Here is a tiny trained network, its code and every weight. The questions are about switching its units off for an input and a class, where a switched-off unit gives its printed mean instead of its output.

import numpy as np


def w(rows, s, z=0):
    codes = np.array(rows[::2]) - 128.0
    scale = np.full(codes.shape[1], s)
    scale[-1] = z or s
    return codes * scale


def f(y):
    return np.maximum(y, 0)


def log_softmax(a):
    a = a - a.max(-1, keepdims=True)
    return a - np.log(np.exp(a).sum(-1, keepdims=True))


def net(x, mask):
    res = np.array(x, float).reshape(1, 7) / 4 @ E
    y = f(res @ A[0][:, :-1].T + A[0][:, -1])
    res = res + np.where(mask, y, B[0][:, -1]) @ B[0][:, :-1]
    return log_softmax(res[-1] @ U[:, :-1].T + U[:, -1])


A, B = {}, {}
E = w([
[125,128,131,124,125,129,127,117],'x0',
[140,28,142,193,158,144,167,59],'x1',
[123,130,134,127,130,122,128,115],'x2',
[214,173,187,255,105,148,48,134],'x3',
[122,115,180,157,33,97,210,182],'x4',
[111,181,222,110,227,180,209,160],'x5',
[39,101,152,176,152,117,55,231],'x6',
],0.0075)
A[0] = w([
[124,79,55,135,77,137,81,85,116],'N0',
[157,178,107,117,65,140,172,46,180],'N1',
[78,21,150,27,62,146,189,186,175],'N2',
[89,116,186,151,42,128,151,173,203],'N3',
[191,197,94,129,131,159,147,56,114],'N4',
[185,85,98,126,87,85,88,146,130],'N5',
[193,79,144,230,157,135,140,114,130],'N6',
[65,59,153,171,177,118,71,167,156],'N7',
[152,2,131,152,168,180,147,92,144],'N8',
[129,110,163,156,53,95,217,169,178],'N9',
[174,184,213,198,144,174,68,94,58],'N10',
[192,115,119,100,88,158,156,68,137],'N11',
[160,157,217,177,58,187,82,109,48],'N12',
[127,124,206,84,198,150,211,164,47],'N13',
[162,163,181,136,173,177,150,138,79],'N14',
[114,129,80,100,206,142,99,110,115],'N15',
[194,157,119,108,141,100,194,81,133],'N16',
[144,57,98,171,195,137,87,77,209],'N17',
[176,83,112,123,30,147,57,123,65],'N18',
[137,242,141,51,87,85,57,143,166],'N19',
[121,134,82,120,89,107,69,92,85],'N20',
[103,60,113,194,146,131,162,124,221],'N21',
[128,113,85,86,179,186,30,73,151],'N22',
[107,225,63,120,80,172,128,138,134],'N23',
[142,187,152,107,184,198,158,149,91],'N24',
[212,194,150,202,120,168,45,128,65],'N25',
[138,89,48,128,96,83,82,133,68],'N26',
[110,154,167,158,186,157,231,171,118],'N27',
[139,124,104,129,192,148,68,111,174],'N28',
[204,142,141,97,104,111,153,87,111],'N29',
[108,173,57,112,94,86,51,182,253],'N30',
[182,162,55,136,148,203,170,121,166],'N31',
[30,113,81,73,163,123,183,113,56],'N32',
[159,163,194,116,222,136,114,134,128],'N33',
[125,151,80,125,213,207,74,122,115],'N34',
[91,244,138,103,124,140,110,140,185],'N35',
[159,189,150,216,123,190,97,157,98],'N36',
[176,162,173,161,92,113,127,125,113],'N37',
[105,89,143,170,128,124,165,66,128],'N38',
],0.0079,0.0049)
B[0] = w([
[97,95,165,204,93,90,144,168,189],'N0',
[118,134,187,97,132,155,101,184,206],'N1',
[113,176,84,52,87,190,166,108,246],'N2',
[149,181,165,118,100,157,94,74,220],'N3',
[126,115,148,102,137,127,81,169,188],'N4',
[167,104,177,130,102,90,150,152,179],'N5',
[109,181,87,133,127,107,166,145,198],'N6',
[102,130,167,104,163,187,46,210,222],'N7',
[85,167,123,158,194,90,216,142,202],'N8',
[203,190,156,155,56,230,102,66,219],'N9',
[77,108,46,106,93,105,154,129,205],'N10',
[68,143,170,97,144,135,106,196,187],'N11',
[105,107,38,68,117,120,128,101,188],'N12',
[106,61,129,97,82,91,148,135,204],'N13',
[120,69,126,122,45,63,160,176,177],'N14',
[192,149,84,133,58,202,147,50,182],'N15',
[43,154,175,110,162,170,48,186,191],'N16',
[138,175,151,155,140,170,205,135,213],'N17',
[86,71,138,118,85,99,174,135,181],'N18',
[93,193,130,189,199,89,235,124,230],'N19',
[116,71,156,163,93,96,135,116,167],'N20',
[143,254,145,162,181,113,134,151,209],'N21',
[137,162,153,136,63,180,127,109,207],'N22',
[149,136,142,212,213,88,198,150,183],'N23',
[100,24,140,168,116,120,174,123,192],'N24',
[88,114,35,40,130,143,175,148,212],'N25',
[103,47,156,134,109,91,148,121,176],'N26',
[129,76,144,186,67,112,158,125,212],'N27',
[171,155,156,92,109,177,153,111,192],'N28',
[36,114,144,120,140,179,91,190,176],'N29',
[128,173,157,195,106,132,141,141,254],'N30',
[103,139,184,107,119,133,90,162,182],'N31',
[68,117,23,63,105,111,131,128,208],'N32',
[135,60,192,128,58,91,146,125,201],'N33',
[191,109,180,169,71,182,107,56,195],'N34',
[153,160,145,198,153,107,156,118,219],'N35',
[55,122,56,70,88,154,143,98,202],'N36',
[72,178,53,91,132,151,105,108,176],'N37',
[137,196,107,187,192,60,161,142,172],'N38',
],0.0057,0.0084)
U = w([
[88,123,8,78,124,135,145,112,21],'0',
[162,161,168,137,94,180,127,63,154],'1',
[115,20,182,151,101,48,159,137,45],'2',
[106,157,149,141,145,134,132,118,242],'3',
[119,189,133,164,220,75,180,143,92],'4',
[118,149,145,127,141,134,130,131,252],'5',
[87,135,176,106,178,165,59,217,86],'6',
[173,110,132,115,183,84,78,85,91],'7',
],0.011,0.004)

Each question gives the input, the list of numbers given to net, and the class t.
The units are the neurons (one row each of A and B). Each row of codes is followed by its name. A weight is (code - 128) times the scale printed after its matrix; where a second scale follows, it is the last column's (A, B and U).
mask holds one flag per neuron, in row order. A switched-off neuron (its flag False) gives its mean, the last column of its row in B, instead of its output. The means were averaged over made-up inputs and are rounded, as every weight is.
A unit's drop is (log p(t) with every unit on - log p(t) with that unit switched off) / (log p(t) with every unit on - log p(t) with every unit switched off).
The circuit of an input: a set's keep is (log p(t) with only the set's units on - log p(t) with every unit switched off) / (log p(t) with every unit on - log p(t) with every unit switched off). Starting from the 12 units with the biggest drops (on a tie, the unit counted first), units are removed one at a time, each time the one whose removal leaves the highest keep (on an exact tie, the one counted first), for as long as the keep stays at least 0.8.
circuit, biggest first: the units of the circuit, biggest drop first
unit that matters most: the unit with the biggest drop
top k neurons: the k neurons with the biggest drops, biggest first
input [-5,-2,2,-4,-8,8,2], class 1: circuit, biggest first : [N15, N34]
input [-4,-6,-5,-6,-8,2,-5], class 1: circuit, biggest first : [N34, N22]
input [-2,-1,0,-2,-8,-6,-6], class 1: circuit, biggest first : [N22, N34]
input [-3,-8,5,7,3,3,-6], class 4: circuit, biggest first : [N19]
input [-6,-5,3,8,1,-2,6], class 0: circuit, biggest first : [N25, N36]
input [6,2,7,7,5,-8,-3], class 2: top 4 neurons : [N18, N5, N0, N2]
input [-8,-8,-7,-1,1,-5,0], class 4: circuit, biggest first : [N19, N23]
input [4,0,3,-7,-4,7,-8], class 6: circuit, biggest first : [N16, N1]
input [0,-6,4,-1,8,2,7], class 1: circuit, biggest first : [N9, N3]
input [-3,-1,-5,-2,-7,5,-6], class 1: top 2 neurons : [N15, N34]
input [0,5,5,1,-3,-6,-2], class 2: top 3 neurons : [N0, N26, N18]
input [6,0,-5,8,5,-5,7], class 0: circuit, biggest first : [N25, N12]
input [2,1,-7,6,5,-7,-6], class 2: top 3 neurons : [N18, N5, N0]
input [-2,-5,-1,2,-8,2,4], class 1: circuit, biggest first : [N34, N15]
input [-1,6,3,8,-3,-3,-6], class 0: circuit, biggest first : [N25, N10]
input [1,8,5,2,-4,2,1], class 4: unit that matters most : N8
input [-6,-8,5,1,-8,7,-5], class 1: top 2 neurons : [N34, N15]
input [-7,-6,-2,-1,-8,-6,-1], class 1: circuit, biggest first : [N22, N34]
input [3,-8,-4,5,-5,2,-5], class 4: top 3 neurons : [N19, N23, N35]
input [-2,7,-4,7,6,1,-4], class 0: unit that matters most : N12
input [0,-2,-1,-1,7,8,-3], class 2: top 2 neurons : [N13, N27]
input [-2,5,0,-7,2,-8,-3], class 2: top 2 neurons : [N0, N26]
input [-7,-4,-4,-7,8,6,-1], class 1: top 3 neurons : [N9, N3, N25]
input [-4,8,-3,0,2,-2,-5], class 4: top 2 neurons : [N8, N38]
